Each row, then roughly how far along a hidden order it lies, from 0 to 12:
[  1  11  -3  -1  -1   0  10  -1  -2   0   0   6   2   8   3   0  -1   3
  12  -1   4  -4   2  30   5  -4  -1   2  -2   5   1   0   0   3   6  -8
   3   0  -2  -4  -7   0  -1  -1   3 -16   2   5  -6   2  -8   2  -1   6
  -1   2   3  -2   0   3   6   2   1  -3  -4 -13  -3  -1   5   2   0   1
   2   0   2   7  -5   0   1   2  14  -2   3   3  -3  -2   0  -6   2]  10
[ -1   0   3  -2   2   1 -10  -4   7  10  -1  -8  -1 -14  -5   1   0   0
  -6  -3  -2   2  -3 -83   4   4  -6  -3   3   0  -8   3  -1  -5  -5  19
  -2  -3   4   3  21   0  -2  -3   3   9  -5  -7   7   0  16   3   0 -10
 -12   1   0   1  21  -1  -2  -2  -1  10   1   9  18   2  -3  -4   0  -2
  -1   5  -1 -19   8  -3  -3   0  -3  -1   1   0   5  -4  -1   4   3]  0
[  0   0  -1  -2   1   2   0  -2   3   3   0  -2   0  -8  -2   0  -1   3
   0  -3   0  -1   0 -40   3   0  -6   0   1   0  -6   1   1  -2  -3   4
   2  -2   2   0   6   0  -1  -2   2   0  -3  -2   1   2   8  -1  -2   1
 -13   7   1   1  17   0  -3   0   1   3  -1  -3   6   1  -4  -1   0   0
   2   3  -1  -8   2  -2  -1   1   2  -1   2   0   2  -3   0   2   0]  5
[  0   4  -4 -14   2  -1  -1  -2   3   4  -2  -1   2  -2   2  -1   5   4
   1   5   5   3  -1 -25   1   1  -7  -1   2  11  -6   4   2  -2  -4   2
   3   0   0  -1  10   0  -2  -2   5  -6  -6   4   0  -6  11   0  -2  -1
  -7  -8   1   0  -2   4   1   0   0   8  -5  -3   9   1  -2   1   1   1
  -2   8  -2  -6   2  -7  -3   1  -3  -4   5  -2  -1  -4  -1  -4   6]  10
[  0   1   1  -3   1   2  -3  -3   4   6  -1  -6   0 -11  -7   0  -1   2
  -2   0  -2   1  -2 -65   2   1  -7  -1   3   0  -8   2   1  -4  -5  10
   1  -2   3   2  11   1  -1  -3   3   7  -5  -5   4   1  11  -1  -3  -2
 -14   8   1   1  15  -1  -4   0   0   9  -1  -1  11   2  -7  -2   0  -1
   1   5  -1 -11   6  -3  -2   0  -3   0   2  -1   4  -3  -1   3   2]  4
[  0  -4   0   1   1   4  -3  -4   4   4   0  -6  -1 -20  -5   0  -2   2
  -4  -1  -3   0  -1 -59   2   0  -7  -1   3  -5  -7   0   1  -3  -6   6
   1  -2   4   1   8   1  -1  -2   2   9  -4  -7   1   2  10  -3  -3  -1
 -15  14   0   2  22  -2  -6   0   0   4   0   0  11   2  -8  -3   0  -1
   3   5  -1 -11   4  -2  -1   0  -2   0   1  -1   4  -2   0   5   1]  3
[  1  -2   0   4   0   5  -1  -4   4   4   1  -5  -1 -14  -6   1  -5   2
  -1  -3  -5  -1   1 -73   3   0  -5   0   2  -7  -8  -1   0  -2  -3   2
   0  -2   4   3   2   1  -1  -3   1  13  -2  -9   2   5   0  -4  -2   2
 -14  23   0   1  25  -3  -7   0   0   2   1   0   5   2  -6  -3  -1  -2
   5   2  -1 -14   4   0   2   0   8   3   0  -1   5  -1   0   8  -2]  0
[  1   9   1   3  -1   2   6  -1   0   0   1   5   1   3   1   1  -3   3
   4  -6   3  -3   2  26   7  -4   1   2  -1   0   1  -1  -2   1   6  -3
   0   0  -1  -4  -3  -1  -1  -1   2 -13   3   1  -4   3  -8   1   0   3
  -2   6   1  -1  16   2   7   1   1  -1  -1 -10   1  -1   5   0   0   0
   2  -2   2   2  -2   2   1   2  17  -1   0   4  -1  -1   1  -2   1]  7
[  0  -4   0   5   0   4  -1  -4   4   5   0  -5  -1 -14  -6   0  -3   2
  -2  -3  -4   0   0 -72   4   0  -5   0   2  -5  -8   0   0  -3  -2   6
   1  -3   3   2   6   1  -1  -3   2  11  -4  -7   3   4   7  -2  -3   0
 -15  11   0   2  24  -3  -6   0   1   2   0   0   9   2  -7  -2   0  -1
   4   3  -1 -13   4  -1   0   0   3   2   1  -1   4  -2   0   3  -1]  2
[  1   5   2   3  -1   2   6  -1   2   2   1   2   0  -4   0   1  -3   3
   2  -6   1  -2   1  -4   7  -2  -2   2   0  -1  -2  -1  -1  -1   4   2
   1  -1   1  -2   2   0  -1  -2   2 -11   1  -2  -1   5  -3   2  -1   2
  -7   8   1   0  21   1   4   1   1  -1  -1  -6   6   0   2  -1   0   0
   2  -1   2  -4   0   0   0   2  13  -1   1   3   1  -2   1  -1   0]  5
[  2   6   2  10  -3   4  10  -2   0   3   3   1   0  -4  -2   2  -7   2
   2  -8  -2  -3   4 -10  10  -4   0   2  -2  -8   0  -3  -3   1   8  -3
  -1  -1   2   0  -6   1   0  -2   0   0   4  -8  -2  10 -15   1   0   6
  -5  14   2   0  24  -2   3   1   1  -6   0  -6  -5   0   6  -2  -1  -2
   6  -4   3  -9   1   4   5   2  28   3   0   5   2   1   1   3  -3]  1
[  1   6   2   1  -1   1   4  -1   1   3   1   3   0  -1  -1   1  -3   3
   2  -5   2  -2   1  -3   7  -2  -1   1   0   1  -1   0  -1  -1   5   2
   1  -1   1  -3   2  -1   0  -1   4 -15   0   1  -1   5  -2   2  -1   3
  -8   7   2   0  16   1   3   1   1   0  -2  -9   5  -1   4  -1   0   0
   1  -1   2  -3   0   0   0   2  10  -1   0   4   1  -2   1  -2   0]  6
[  1   9  -1  -7   0   0   3  -1   1   2  -1   0   2   1   1   0   1   3
   7  -1   5   0   0  -1   4   0  -4   0   1   6  -2   2   0  -1   0   0
   1  -1   0  -1  -4   0  -1  -2   4 -10  -1   2  -2   0  -1   1  -1  -1
  -8  -6   2   0   3   2   5   1   0   4  -4  -6   6   0   3   1   0   0
   0   3   1  -3   1  -3  -1   1   6  -2   2   2   0  -3   0  -5   4]  8
[  1  10  -1  -2  -1   0   6   0  -1   0   0   3   1   7   2   0   0   3
   4  -4   5  -2   2  12   7  -2  -1   1  -1   5   0   1  -1   1   5  -1
   1   0   0  -3   0  -1  -2  -2   3 -16   1   3  -3   1  -5   2   0   1
  -1  -2   2  -1   4   3   7   1   0   1  -3  -9  -2  -1   6   0   0   0
   0   0   1   2  -2  -1   0   2  11  -2   2   3  -2  -2   0  -7   3]  8
[  1  12  -2 -10   0  -2   8   0  -1  -1  -1   6   3  14   5  -1   2   4
   7   2   8  -2   1  41   4  -3  -2   1   0  11   1   1   1   1   5  -5
   2   1  -2  -5  -1  -1  -1  -1   2 -21   0   7  -5  -1  -3   2  -1   2
   1  -9   2  -1  -4   4   8   1   1   1  -5 -12   2  -3   5   2   1   1
  -1   2   1  10  -2  -1  -1   2   4  -5   3   3  -4  -3   0 -10   5]  12

New part:
[-1 12  5 14  0 19 11  5  7 22  8  3  4 -5  3  0  4 -2  7  1  3  3 23 20
 -2 15  1 -3  7  0  4  2 55 -1  9 30  3  6 43  2 20 10 14  1  2  7 41 22
  6  5  0 -3  9 20  3 -3  9 34  5  8 14  4  0  0  2 15  6 -1 19 14  7 22
  2 15 39 64  7  2  1  4 -5  0  5 -2 -1  3 55  1  3 17  0 35  9  3 12 20
 15 13 16 13 19  7 -3 13  5  3 16  0 29  3  2  4  8  2  9 33 21 29  3 -3
  1 -1  1  2 -8  9  3 15  8  2  7 39  4  6  3  5  2  6 16 -2]  3
[ 1  9  8 30  0 16 21 10  4 31 18 10  0  2  9  8  7  5  7  1  4  2 21 31
  1 17 -1  9 -2 -2  3  8 45  7  2  3  3  6 20  3 13 13  1  6  2  6 21 25
 20 15  6  5  8  3 -1  1  2  7 14  7 44 10  0  2  3 23 40  3  6 12 12  7
  7 25  2 22 -2  1  4  9  7  1  5  2  1  2 52 -1  0 11  4 14 10  0  5 51
 21 -6  6 11 20  6  2 17  0  2 19  8 11  6 16 -1 12  4  4 31 18 23 -2  5
  6  1 10  2  2  4  7 14 10  2  2 20  1 -3  0 -1  0  7 11  1]  2
[ 3  2 10 15  5 15  1  1 16 48 26  9  0  0 12 14  0  0  5  1 11  5 36 23
  2  3  3 10  6 10  2 12 92  8  0 29  7  4 30  3 26  2 16 -1  0  3 24  8
  7 34  1  0 15 38 -1 10  1 60 26  6 20 24  4 -1 -1 10  3 13  5  2  2 12
 24  7  5 17  1  0  2 21  5  1 -1  3  4 15 24  0  2 20  1 -2  6  3  1 14
  0  6  1 12  8 12  4 12  6  0 20  6 18  0 15  5  9  4 10 18 21 13  5  6
  1  1  6  0  9  2  5 10 16  3  0 33  3  2  3  2  0 16 19  4]  6
[  5   1  29   4   1   8   2   9  14  21  24   9   2  -8  22  10  -1  -3
   7  -5  11   8  15  16   6  14   4  12   9   0   7  49  61  -7   4  14
  18  -1  50   0  10  17  33   2   0   2  12  15   5  17  -2  -4  15  66
   6  -8   1  61  42   0  10  22   1   0   9  15   4   4  12   9   0  19
  23   6  37  12   2  -4  -1  29  -5   2  10   1   1  25  21   5   1  17
   1  18   2   2  15   2   5  18  39  13   7  16   0  62   1   3  13   5
  28  15  32   2   6  -3  12  21  23  -7   9  12   0   3  -1   9 -11   1
   3  14  17   2   4  41  13   0  -3   2   2  -3  14  -3]  8
[ 0 14 22 15  1 24 18 15 17 19 15  6  3 -3  8  1  1 11  3 -3  6  1  9 44
  1 12  1 -1  8  0 15 72 99  5  3 54 18  6 52 16 28 11 45  1  1  5 67 13
 10 29  0  4  7 24  5  7  0 83 30  5 19 13  2  0  4 32  6  0 18  6  5 14
  9 76 23 56  2 -1 -1 17  1  6  7  1  6  6 51 10  5 36  0 -1  0  1  6 43
  1 38 12  8 14  8  2  6 10  3 20  0  2  3 16  4 20  2  8 12  5  8  8  1
 -1  0  1  1 -7  6  6  7 10  0  7 21 14  6 17  2  0  2 17  0]  12
[ 0  3  8 16  3 11  7  0 14 40 23  4 -1  2 -3  7  0  2  8  4  5  2 60 16
  3 -5 -1 12 -1 12  3  7 69  6  2 20  6  0 30  4  6 -1  5 -1  2  4 19 17
 12 14  2  8  7 11 -2  7  7 20 11  6 34  6  2  1  2 17  6  1  5 12 10 -1
 15 11  7 36  3  2  1  5  3  4 15  1  3 10 43  3  2 38  3 18 12 -1 21 28
 13  9  8 16 20  5  1 16  0  1 39  7  9  7  9  0 -1  1  2 28 20 19 -2  2
 17  2  7 -1  5 10  5 27  6  3  2 11  5  1 13 -1 -1 14 12  1]  0
[ -1   2  13  -2   1   4   1   7   3  20  20   9   2  -1   9   9   0  -1
   7  -9  14   4  34  48  -1  15   2   7   4 -10   5  19  36  -4   1  17
  11   2  71   0   0  12   4   1   0   0  30   4  -2   5   1  -3  16  45
   4  -2   4  39  45  -4  13  15   1  -2   9  11  -7   8   8   2   0  14
  22   6  37  16   5  -6  -1  20  -8   0  12   3   0   4   9  13   6  12
   6  20  18   0  22  11  -5  20   5   8  16   7  -4  41   6   1  17   6
  36  14  22   7   5   1   9  21  14  -1   8  -1   0   8   6   2 -16   9
   3  -1   5   3   3  38   6  -1   7   4   3  -3  34   1]  5
[ -1   5  18  -1   1  12   4   5   3  32  14   6   1  -5   0   8   0   2
   8  -6  26   3  32  24  -1   7   4   4   4  -5  12  26  58   1   1   7
  -1   2  55   7   6   4   7   5   2   6  11  11  18   9   4   1   9  73
   3   3   6  55   9   0   7  37   1  -2   1  27  -6   2  18   6   2   9
  25 -10  34  36   2   2   0   9  -5   0  12   1  -1  24  27   5   1  13
   7  30  26   6  34  25   0  11  12  32  18   5  -3  32   6   4  19   2
  43  23  16   3  23  -2   5  31  16   7   4  10   6   2  -5   4   2   3
   2   7   8   1   3  27   6   2  -1   5   4   4  18   0]  2
[ 0  4 10  4  2 15 15  2 14 -5 14 12  3 11 -2  7 -1 -1  9  1  8  0 50 20
  2  1  1  6  2 11  6 10 66  0  0  8  6  4 29  3  5  5 12  7  0  3 22  8
  6  8  1  3  8 20  3  5  1 43  9 -1 21 12  0 -1  0 22 34  5  5 10  6 13
 22  2 20 16  2  9  8 10  3  0 -3  6  0  7 26  1 -1 18  0 21 12  3  8 26
  5 20 10 20  4  5 11 16  1  2 10  3 12  5 11  4 16  3  1 17 12 11  1  0
 11 -1  3  2  5  2  3 12 12  8  5 32  4  3  5  1  3  7 13 -1]  2
[ -3   2   7 -19   0  35   3  11   5  15  15   4   3  -8  17   9  -2  -5
   4 -16  19   3  49  38  -1  29   5  10  11 -14   7  -2  44 -14   7  15
   0  -1  41  -3   4   5   8   3   1   9  15   2  -2   4  -2   0  13  70
  11  -7   0  47  11  -8  -1  19   2  -6   7  28 -11  -8   2   1  -7   7
  23   2  36  26   8  -9  -6   5 -14  -1  17   5  -1   3  18   9   2  11
   3  38  27   3  37   0 -10  15  18  36  15   4 -10  45   2   2  11   7
  42  18   8   9  13   2  15  18  37   1  14  -2   2   1  -3   7 -32   4
   7   8  18   6   3  22   5  15   3   5   2  -2  17  -6]  1
[ -2  -3  25  -2  -1  12   5   5  10  22  16   8   2  -4  12   7  -2   4
   3  -7  -2   2  44  30  -1  21   4  -3  10  -8  13   4  45 -10   3  15
   6   3  38  -2  -2  12  17   2   0  15  17  11   4   9  -1  -6  16  38
  18   3   8  39   5  -5   0  14   4  -2   3  16 -11   2   0   7   0  11
  -3  -1  43  27   7   3  -4  16  -7   0  11  -4  -2  14  13   6   6   3
   2  30  -6   6  16   6 -12   9  16  17  28  14  -3  17   1   2  14   6
  24  12  -1  -2  21  -2   5  27  11   9  11   0   4  -1   0   6 -22   1
   5  14  15  14   2  17   9   7   0   7   1  -3  14  -5]  2
[  1   1  18   9  -1  10   3   4   6  59   9  11   4  -5  16   1  -2   1
   4   5   4   4  14  24   4  14   4  12  17  14   6  30  34   2   2  10
   5   4  35  -3  13   8  16   5   1   1  31   0   1  12  -5   0   6  64
   3   3   7  54  32  -6  15  18   1  -5   8  34  10   8  10   3   2  15
  18  14  56  21   9  -2   0  12  -2   1  15  -4   1   1  21   6   2  18
   3   5  19   1  31  15 -11  11  16  14   4   0   6  36   3   1  28  -2
  37   5  18   2  20   2   4  10  15   5   6   3   3   3   5  11 -12   0
  -1  12  11   9   7  34   4  12   4   3   1   3  26   1]  4
